Below is a small trained network, with its code and all its weights. Each question gives an input and a target symbol and asks what happens when units are switched off, that is, made to give their printed mean instead of their output.

import numpy as np


def w(rows, s, z=0):
    codes = np.array(rows[::2]) - 128.0
    scale = np.full(codes.shape[1], s)
    scale[-1] = z or s
    return codes * scale


def norm(h):
    return h / np.sqrt((h * h).mean(-1, keepdims=True) + 1e-5)


def f(y):
    return np.maximum(y, 0)


def softmax(a):
    e = np.exp(a - a.max(-1, keepdims=True))
    return e / e.sum(-1, keepdims=True)


def log_softmax(a):
    a = a - a.max(-1, keepdims=True)
    return a - np.log(np.exp(a).sum(-1, keepdims=True))


def net(x, mask):
    ids = ['αβδεζθλξπω'.index(c) for c in x.split()]
    T = len(ids)
    res = E[ids] + P[:T]
    u = 0
    for l in range(2):
        q, k, v = (norm(res) @ M[l].T for M in (Q, K, V))
        z = softmax(np.where(np.tri(T) > 0, q @ k.T / 3**0.5, -1e9)) @ v
        res = res + np.where(mask[u], z, O[l][:, -1]) @ O[l][:, :-1]
        u += 1
        y = f(norm(res) @ A[l][:, :-1].T + A[l][:, -1])
        res = res + np.where(mask[u : u + 16], y, B[l][:, -1]) @ B[l][:, :-1]
        u += 16
    return log_softmax(norm(res)[-1] @ U[:, :-1].T + U[:, -1])


Q, K, V, O, A, B = {}, {}, {}, {}, {}, {}
E = w([
[124,112,133,96,110,123,102,94],'α',
[145,121,129,75,126,109,97,94],'β',
[251,222,92,142,83,58,227,105],'δ',
[107,122,132,99,129,126,110,100],'ε',
[187,112,63,222,14,127,247,128],'ζ',
[207,122,49,204,171,170,243,95],'θ',
[143,112,155,100,88,129,84,76],'λ',
[120,108,153,94,182,121,151,112],'ξ',
[117,95,148,126,144,159,92,78],'π',
[193,177,194,141,126,130,169,99],'ω',
],0.024)
P = w([
[90,216,17,175,109,168,107,188],'0',
[160,71,100,251,170,52,86,126],'1',
[139,92,127,171,137,82,157,56],'2',
[109,138,135,80,88,202,179,99],'3',
[148,129,128,127,126,192,132,202],'4',
[160,156,112,117,164,155,116,159],'5',
[116,193,104,130,185,160,101,127],'6',
],0.02)
Q[0] = w([
[92,88,173,79,173,79,22,171],'L0H0',
[4,26,205,63,101,69,94,142],'L0H0',
[150,135,143,111,100,195,124,235],'L0H0',
],0.018)
K[0] = w([
[118,115,53,142,89,89,170,84],'L0H0',
[95,135,4,144,96,85,114,181],'L0H0',
[190,65,147,189,158,70,116,102],'L0H0',
],0.023)
V[0] = w([
[41,70,109,155,198,182,103,89],'L0H0',
[158,88,112,169,4,175,27,57],'L0H0',
[243,208,176,133,193,204,72,68],'L0H0',
],0.012)
O[0] = w([
[142,153,114,139,107,136,133,5,145],'L0H0',
[74,81,128,64,162,30,135,102,253],'L0H0',
[246,50,127,70,135,127,148,116,254],'L0H0',
],0.018,0.0063)
A[0] = w([
[126,197,150,143,152,145,60,197,137],'L0N0',
[139,96,138,123,122,139,167,89,105],'L0N1',
[131,203,208,168,123,179,84,109,9],'L0N2',
[154,128,110,150,205,106,146,119,227],'L0N3',
[81,98,152,102,167,145,54,131,114],'L0N4',
[161,166,67,181,125,135,137,172,107],'L0N5',
[113,83,67,130,127,168,109,117,54],'L0N6',
[126,70,93,124,56,142,152,154,124],'L0N7',
[119,136,85,150,183,167,197,133,85],'L0N8',
[62,111,185,95,153,119,103,191,93],'L0N9',
[132,205,122,150,107,96,188,103,106],'L0N10',
[140,121,165,82,155,151,96,124,208],'L0N11',
[156,250,143,109,152,64,152,164,31],'L0N12',
[47,161,194,134,141,144,94,84,136],'L0N13',
[57,144,160,97,151,79,76,169,79],'L0N14',
[154,194,174,127,169,140,102,108,210],'L0N15',
],0.019,0.013)
B[0] = w([
[142,115,193,192,167,89,143,105,154],'L0N0',
[162,127,105,162,138,152,101,185,179],'L0N1',
[121,47,165,74,170,110,142,39,143],'L0N2',
[104,159,103,112,94,153,102,140,254],'L0N3',
[192,120,142,82,162,97,170,135,167],'L0N4',
[123,142,127,71,92,111,121,53,164],'L0N5',
[157,176,144,113,102,152,86,145,130],'L0N6',
[97,148,68,149,106,112,110,133,161],'L0N7',
[84,136,90,147,181,111,169,95,144],'L0N8',
[171,96,127,174,143,123,71,138,165],'L0N9',
[178,93,124,89,73,114,115,169,161],'L0N10',
[123,127,100,155,108,126,75,105,209],'L0N11',
[100,194,69,53,59,130,5,102,136],'L0N12',
[127,147,95,148,182,75,64,146,171],'L0N13',
[136,68,161,177,155,105,93,99,171],'L0N14',
[96,121,165,194,132,141,68,171,179],'L0N15',
],0.02,0.016)
Q[1] = w([
[158,4,187,69,144,157,117,115],'L1H0',
[134,56,85,129,215,163,69,41],'L1H0',
[23,237,235,149,106,65,140,107],'L1H0',
],0.011)
K[1] = w([
[174,90,240,81,86,47,108,126],'L1H0',
[115,165,176,50,197,130,1,129],'L1H0',
[55,150,138,183,30,25,155,107],'L1H0',
],0.0084)
V[1] = w([
[124,127,79,96,247,193,100,100],'L1H0',
[84,91,111,145,136,140,200,135],'L1H0',
[178,167,79,143,114,105,212,118],'L1H0',
],0.016)
O[1] = w([
[144,171,103,117,119,123,169,2,180],'L1H0',
[128,36,118,162,138,131,81,63,8],'L1H0',
[95,143,92,127,252,189,97,101,48],'L1H0',
],0.015,0.013)
A[1] = w([
[73,137,123,218,99,225,98,193,79],'L1N0',
[199,170,151,150,95,116,84,107,176],'L1N1',
[74,124,114,93,65,119,92,49,12],'L1N2',
[139,133,200,159,120,94,140,198,166],'L1N3',
[203,121,225,155,135,149,204,212,82],'L1N4',
[37,126,81,141,109,146,131,172,18],'L1N5',
[117,3,253,63,170,85,159,127,61],'L1N6',
[159,149,122,87,130,112,157,63,71],'L1N7',
[174,158,120,87,53,146,117,133,123],'L1N8',
[179,121,201,178,157,163,228,228,93],'L1N9',
[51,101,78,104,103,122,111,79,77],'L1N10',
[97,115,230,154,107,131,68,72,87],'L1N11',
[105,174,160,230,133,147,115,97,211],'L1N12',
[176,98,111,123,142,142,169,178,182],'L1N13',
[116,47,139,65,134,167,58,173,105],'L1N14',
[155,27,100,155,148,152,192,59,134],'L1N15',
],0.018,0.011)
B[1] = w([
[205,97,143,157,64,176,196,131,145],'L1N0',
[99,143,130,130,126,168,196,147,249],'L1N1',
[156,148,124,80,213,208,95,161,164],'L1N2',
[136,189,64,119,197,183,162,106,170],'L1N3',
[154,119,59,54,237,168,155,185,150],'L1N4',
[66,85,86,157,66,112,155,153,133],'L1N5',
[253,157,131,118,52,222,70,137,147],'L1N6',
[136,134,108,164,109,114,128,115,163],'L1N7',
[130,103,134,194,153,104,131,89,215],'L1N8',
[241,98,77,33,222,150,192,165,145],'L1N9',
[161,131,74,109,195,154,60,96,151],'L1N10',
[63,104,143,83,189,143,144,124,159],'L1N11',
[130,139,171,85,112,169,123,174,173],'L1N12',
[81,113,119,101,151,128,122,149,166],'L1N13',
[62,82,54,196,19,106,111,121,149],'L1N14',
[145,162,235,107,123,94,135,135,146],'L1N15',
],0.02,0.021)
U = w([
[202,170,166,226,70,221,131,171,47],'α',
[48,72,68,209,95,147,87,130,185],'β',
[120,163,42,170,178,202,68,41,8],'δ',
[159,116,170,244,183,109,71,171,135],'ε',
[61,96,191,78,123,143,144,114,254],'ζ',
[184,133,157,175,130,50,239,85,137],'θ',
[196,106,90,77,184,142,190,223,50],'λ',
[77,83,119,34,147,2,138,111,209],'ξ',
[121,249,129,108,89,101,106,225,66],'π',
[211,136,146,59,46,123,55,162,102],'ω',
],0.0098,0.0058)

Each question gives the input, a string of symbols that net reads in full, and the target symbol t.
The units are the heads (3 rows each of Q, K, V and O) and the neurons (one row each of A and B). Each row of codes is followed by its name. A weight is (code - 128) times the scale printed after its matrix; where a second scale follows, it is the last column's (O, A, B and U).
mask holds one flag per unit, layer by layer, with each layer's heads first. A switched-off unit (its flag False) gives its mean, the last column of its rows in O or B, instead of its output. The means were averaged over made-up inputs and are rounded, as every weight is.
A unit's drop is (log p(t) with every unit on - log p(t) with that unit switched off) / (log p(t) with every unit on - log p(t) with every unit switched off).
The circuit of an input: a set's keep is (log p(t) with only the set's units on - log p(t) with every unit switched off) / (log p(t) with every unit on - log p(t) with every unit switched off). Starting from the 12 units with the biggest drops (on a tie, the unit counted first), units are removed one at a time, each time the one whose removal leaves the highest keep (on an exact tie, the one counted first), for as long as the keep stays at least 0.8.
units of the circuit, in order: the units of the circuit, biggest drop first
top k neurons: the k neurons with the biggest drops, biggest first
k most important neurons of layer l: the k neurons of layer l with the biggest drops, biggest first
drop when u is switched off: that unit's drop, to one decimal
input δ ζ ζ β π, target ε: units of the circuit, in order => (L0H0 L0N9)
input ζ ζ β δ, target β: top 3 neurons => (L1N14 L0N12 L1N8)
input ξ θ ω λ, target ζ: top neuron => (L0N2)
input ξ λ α δ λ, target ω: units of the circuit, in order => (L0H0 L1N6)
input λ ω β α, target ω: units of the circuit, in order => (L0H0 L1N6)
input δ δ β θ δ, target δ: units of the circuit, in order => (L1H0 L0N8)
input λ α ω θ θ ξ, target β: 2 most important neurons of layer 0 => (L0N11 L0N0)
input ω π ζ, target λ: top 2 neurons => (L0N11 L0N13)
input ω ζ ζ, target λ: top 2 neurons => (L1N9 L0N11)
input ζ ξ λ, target ε: top 2 neurons => (L0N13 L0N14)
input π λ β ξ α λ, target θ: top 2 neurons => (L0N4 L1N8)
input λ λ ω ω ζ λ λ, target β: top 2 neurons => (L1N14 L0N11)
input ξ θ ξ β, target ζ: 2 most important neurons of layer 0 => (L0N2 L0N15)
input ε ζ ω ξ ε δ, target α: units of the circuit, in order => (L0H0)
input θ ε δ ξ α, target π: top 2 neurons => (L0N13 L1N8)
input α ε β, target ξ: 2 most important neurons of layer 0 => (L0N13 L0N14)
input θ ξ β α ε θ ζ, target δ: top 2 neurons => (L0N8 L0N7)
input ζ δ β β, target ε: 3 most important neurons of layer 0 => (L0N13 L0N14 L0N9)
input θ α λ π ε, target ξ: top 2 neurons => (L0N13 L1N8)
input α ε λ δ ζ, target ξ: top neuron => (L0N15)
input β ξ ε, target θ: drop when L0N7 is switched off => 0.2
input ε β ζ ζ π δ, target θ: drop when L0H0 is switched off => 3.1
input ε θ α π ζ π, target ξ: drop when L0N13 is switched off => 0.2
